Below is a small trained network, with its code and all its weights. Each question gives an input and a target symbol and asks what happens when units are switched off, that is, made to give their printed mean instead of their output.

import numpy as np


def w(rows, s, z=0):
    codes = np.array(rows[::2]) - 128.0
    scale = np.full(codes.shape[1], s)
    scale[-1] = z or s
    return codes * scale


def f(y):
    return np.maximum(y, 0)


def softmax(a):
    e = np.exp(a - a.max(-1, keepdims=True))
    return e / e.sum(-1, keepdims=True)


def log_softmax(a):
    a = a - a.max(-1, keepdims=True)
    return a - np.log(np.exp(a).sum(-1, keepdims=True))


def net(x, mask):
    ids = ['ΘΛΠΣΦαβγδεζξτψω'.index(c) for c in x.split()]
    T = len(ids)
    res = E[ids] + P[:T]
    r = res
    for j in range(2):
        rows = slice(2 * j, 2 * j + 2)
        q, k, v = (r @ M[0][rows].T for M in (Q, K, V))
        z = softmax(np.where(np.tri(T) > 0, q @ k.T / 2**0.5, -1e9)) @ v
        o = O[0][rows]
        res = res + np.where(mask[j], z, o[:, -1]) @ o[:, :-1]
    y = f(res @ A[0][:, :-1].T + A[0][:, -1])
    res = res + np.where(mask[2:14], y, B[0][:, -1]) @ B[0][:, :-1]
    return log_softmax(res[-1] @ U[:, :-1].T + U[:, -1])


Q, K, V, O, A, B = {}, {}, {}, {}, {}, {}
E = w([
[97,91,138],'Θ',
[164,175,169],'Λ',
[95,95,123],'Π',
[132,211,116],'Σ',
[69,82,127],'Φ',
[97,146,112],'α',
[67,83,99],'β',
[92,132,73],'γ',
[7,129,30],'δ',
[238,113,164],'ε',
[115,171,160],'ζ',
[71,136,86],'ξ',
[148,189,169],'τ',
[145,205,158],'ψ',
[107,22,100],'ω',
],0.012)
P = w([
[68,142,133],'0',
[179,165,13],'1',
[126,39,178],'2',
[179,163,23],'3',
[129,35,188],'4',
[186,169,26],'5',
[130,24,192],'6',
[194,167,15],'7',
[135,36,200],'8',
[202,155,1],'9',
],0.0094)
Q[0] = w([
[146,105,79],'head 1',
[85,163,113],'head 1',
[119,188,95],'head 2',
[91,5,178],'head 2',
],0.015)
K[0] = w([
[2,190,20],'head 1',
[85,165,208],'head 1',
[12,197,114],'head 2',
[185,54,133],'head 2',
],0.0089)
V[0] = w([
[199,117,62],'head 1',
[230,19,45],'head 1',
[209,149,95],'head 2',
[1,167,128],'head 2',
],0.0073)
O[0] = w([
[45,185,39,150],'head 1',
[7,255,120,110],'head 1',
[131,238,93,89],'head 2',
[136,21,68,254],'head 2',
],0.0092,0.0032)
A[0] = w([
[97,177,40,135],'neuron 1',
[143,144,220,253],'neuron 2',
[187,146,155,85],'neuron 3',
[117,98,218,112],'neuron 4',
[72,79,144,71],'neuron 5',
[105,157,118,177],'neuron 6',
[202,166,125,218],'neuron 7',
[116,68,247,17],'neuron 8',
[100,89,158,68],'neuron 9',
[45,122,101,194],'neuron 10',
[116,146,120,156],'neuron 11',
[112,66,166,60],'neuron 12',
],0.013,0.0062)
B[0] = w([
[180,118,144,254],'neuron 1',
[123,29,166,196],'neuron 2',
[79,191,200,140],'neuron 3',
[232,159,70,164],'neuron 4',
[50,171,122,174],'neuron 5',
[164,165,192,175],'neuron 6',
[58,114,184,196],'neuron 7',
[230,254,75,162],'neuron 8',
[53,204,24,152],'neuron 9',
[155,173,240,248],'neuron 10',
[162,224,199,157],'neuron 11',
[81,253,35,171],'neuron 12',
],0.0062,0.0083)
U = w([
[155,200,135,77],'Θ',
[161,118,155,107],'Λ',
[148,159,121,108],'Π',
[133,5,141,211],'Σ',
[132,201,95,2],'Φ',
[134,136,131,81],'α',
[111,176,106,101],'β',
[94,146,153,167],'γ',
[27,114,132,161],'δ',
[102,156,220,154],'ε',
[190,142,117,142],'ζ',
[119,139,132,116],'ξ',
[172,131,149,104],'τ',
[163,108,152,76],'ψ',
[94,169,149,118],'ω',
],0.012,0.0054)

Each question gives the input, a string of symbols that net reads in full, and the target symbol t.
The units are the heads (2 rows each of Q, K, V and O) and the neurons (one row each of A and B). Each row of codes is followed by its name. A weight is (code - 128) times the scale printed after its matrix; where a second scale follows, it is the last column's (O, A, B and U).
mask holds one flag per unit, heads first, then neurons. A switched-off unit (its flag False) gives its mean, the last column of its rows in O or B, instead of its output. The means were averaged over made-up inputs and are rounded, as every weight is.
A unit's drop is (log p(t) with every unit on - log p(t) with that unit switched off) / (log p(t) with every unit on - log p(t) with every unit switched off).
The circuit of an input: a set's keep is (log p(t) with only the set's units on - log p(t) with every unit switched off) / (log p(t) with every unit on - log p(t) with every unit switched off). Starting from the 12 units with the biggest drops (on a tie, the unit counted first), units are removed one at a time, each time the one whose removal leaves the highest keep (on an exact tie, the one counted first), for as long as the keep stays at least 0.8.
units of the circuit, in order: the units of the circuit, biggest drop first
heads that matter: for each layer, one digit per head in row order, 1 if its drop is at least 0.15 and else 0, layers parted by /
drop when u is switched off: that unit's drop, to one decimal
input ξ Π Λ ε δ ε Σ δ ε, target ε: units of the circuit, in order => [head 2; neuron 7]
input δ δ ε ε α ω Σ ζ, target Σ: units of the circuit, in order => [head 2]
input δ Φ Θ δ δ δ τ β α Φ, target Σ: units of the circuit, in order => [head 2; neuron 12]
input δ δ α δ β ξ, target Σ: units of the circuit, in order => [head 2; neuron 12]
input δ Σ Σ β, target Σ: units of the circuit, in order => [head 1; head 2]
input δ Σ δ δ τ δ Φ δ ψ Π, target Σ: units of the circuit, in order => [head 2; neuron 12]
input δ Π Φ Π, target Σ: units of the circuit, in order => [head 2; head 1]
input δ τ α Σ δ Σ ε Λ α, target ε: units of the circuit, in order => [head 2; neuron 2]
input δ δ α Θ, target Σ: heads that matter => 01
input δ δ Λ Π Σ Λ, target Σ: heads that matter => 01
input Φ δ δ Λ Σ, target Σ: heads that matter => 00
input δ ε ψ, target ε: heads that matter => 11
input δ Λ ζ Φ, target Σ: heads that matter => 10
input ζ Σ δ ε ψ Σ Σ δ Θ, target ε: units of the circuit, in order => [head 2]
input ε δ ε β Λ δ β Π Π, target ε: heads that matter => 11
input δ δ α δ δ ε, target Σ: drop when head 2 is switched off => 0.6
input δ ξ Φ Λ Σ δ δ δ, target Σ: drop when neuron 1 is switched off => 0.0
input β Σ α ξ Π δ ε, target ε: drop when neuron 3 is switched off => 0.2
